Below are the code and all the weights of a small trained network. Each question names an input and a class and asks about switching units off, where a switched-off unit gives its printed mean instead of its output.

import numpy as np


def w(rows, s, z=0):
    codes = np.array(rows[::2]) - 128.0
    scale = np.full(codes.shape[1], s)
    scale[-1] = z or s
    return codes * scale


def f(y):
    return np.maximum(y, 0)


def log_softmax(a):
    a = a - a.max(-1, keepdims=True)
    return a - np.log(np.exp(a).sum(-1, keepdims=True))


def net(x, mask):
    res = np.array(x, float).reshape(1, 8) / 4 @ E
    y = f(res @ A[0][:, :-1].T + A[0][:, -1])
    res = res + np.where(mask, y, B[0][:, -1]) @ B[0][:, :-1]
    return log_softmax(res[-1] @ U[:, :-1].T + U[:, -1])


A, B = {}, {}
E = w([
[108,129,190,133],'x0',
[113,86,184,99],'x1',
[201,69,35,141],'x2',
[201,93,184,79],'x3',
[139,162,156,195],'x4',
[94,185,108,2],'x5',
[164,234,107,163],'x6',
[155,203,147,78],'x7',
],0.0085)
A[0] = w([
[157,76,191,204,174],'N0',
[12,134,65,219,161],'N1',
[50,165,211,84,199],'N2',
[121,118,45,106,254],'N3',
[86,170,61,170,178],'N4',
[238,163,85,52,203],'N5',
[112,10,135,157,193],'N6',
[102,121,146,47,163],'N7',
[121,182,107,89,196],'N8',
],0.011,0.0043)
B[0] = w([
[68,90,174,254,215],'N0',
[62,184,27,129,213],'N1',
[143,228,86,62,244],'N2',
[212,24,86,139,204],'N3',
[154,152,100,204,193],'N4',
[191,78,241,125,227],'N5',
[61,40,140,109,215],'N6',
[159,137,112,66,199],'N7',
[195,144,152,156,192],'N8',
],0.0093,0.011)
U = w([
[159,148,76,21,12],'0',
[72,70,142,99,114],'1',
[117,120,9,115,53],'2',
[234,90,165,70,247],'3',
[132,244,201,110,180],'4',
],0.011,0.0013)

Each question gives the input, the list of numbers given to net, and the class t.
The units are the neurons (one row each of A and B). Each row of codes is followed by its name. A weight is (code - 128) times the scale printed after its matrix; where a second scale follows, it is the last column's (A, B and U).
mask holds one flag per neuron, in row order. A switched-off neuron (its flag False) gives its mean, the last column of its row in B, instead of its output. The means were averaged over made-up inputs and are rounded, as every weight is.
A unit's drop is (log p(t) with every unit on - log p(t) with that unit switched off) / (log p(t) with every unit on - log p(t) with every unit switched off).
The circuit of an input: a set's keep is (log p(t) with only the set's units on - log p(t) with every unit switched off) / (log p(t) with every unit on - log p(t) with every unit switched off). Starting from all 9 units, units are removed one at a time, each time the one whose removal leaves the highest keep (on an exact tie, the one counted first), for as long as the keep stays at least 0.8.
circuit, biggest first: the units of the circuit, biggest drop first
unit that matters most: the unit with the biggest drop
top k neurons: the k neurons with the biggest drops, biggest first
drop of u: that unit's drop, to one decimal
input [4,2,-7,-1,6,-8,0,-2], class 1: circuit, biggest first : N0
input [1,1,-4,-7,4,-5,-5,-3], class 2: top 3 neurons : N1, N5, N4
input [3,4,6,8,4,-7,-5,8], class 1: circuit, biggest first : N0, N6
input [-6,5,-7,-6,-8,3,5,0], class 0: circuit, biggest first : N0, N7
input [0,-3,-4,-7,6,6,-7,4], class 0: top 2 neurons : N0, N2
input [-2,6,-8,5,-3,-3,-3,1], class 0: top 3 neurons : N2, N5, N7
input [6,7,4,3,6,7,6,-7], class 4: top 2 neurons : N3, N6
input [5,8,-4,-2,-7,-1,-7,1], class 0: top 3 neurons : N2, N7, N5
input [-1,6,-7,8,8,8,-5,-1], class 0: top 3 neurons : N7, N0, N2
input [-1,2,-6,7,1,-5,-4,5], class 4: top 2 neurons : N3, N2
input [0,2,-1,2,2,2,-5,5], class 0: circuit, biggest first : N0, N2
input [-1,-1,1,2,6,-3,-3,3], class 1: circuit, biggest first : N2, N0, N8
input [6,-5,0,2,-1,5,2,5], class 3: top 4 neurons : N5, N1, N0, N8
input [6,3,2,-5,-3,-8,6,4], class 2: unit that matters most : N5
input [-2,-2,-5,-4,-5,-4,-7,2], class 2: top 3 neurons : N5, N1, N0
input [3,2,-8,-6,-3,-8,0,-8], class 2: top 4 neurons : N1, N5, N2, N4
input [2,2,-8,-8,-7,2,0,4], class 0: top 4 neurons : N0, N7, N5, N2
input [-6,5,0,6,-3,-7,0,-3], class 1: drop of N6 : 0.0
input [8,-6,6,1,0,-3,-8,2], class 1: drop of N6 : 0.1
input [-5,0,-6,2,-5,3,2,-8], class 0: drop of N0 : 0.4
input [-3,7,0,7,-3,1,-6,-6], class 1: circuit, biggest first : N6
input [0,-8,-6,-8,2,1,0,3], class 2: drop of N5 : 0.2
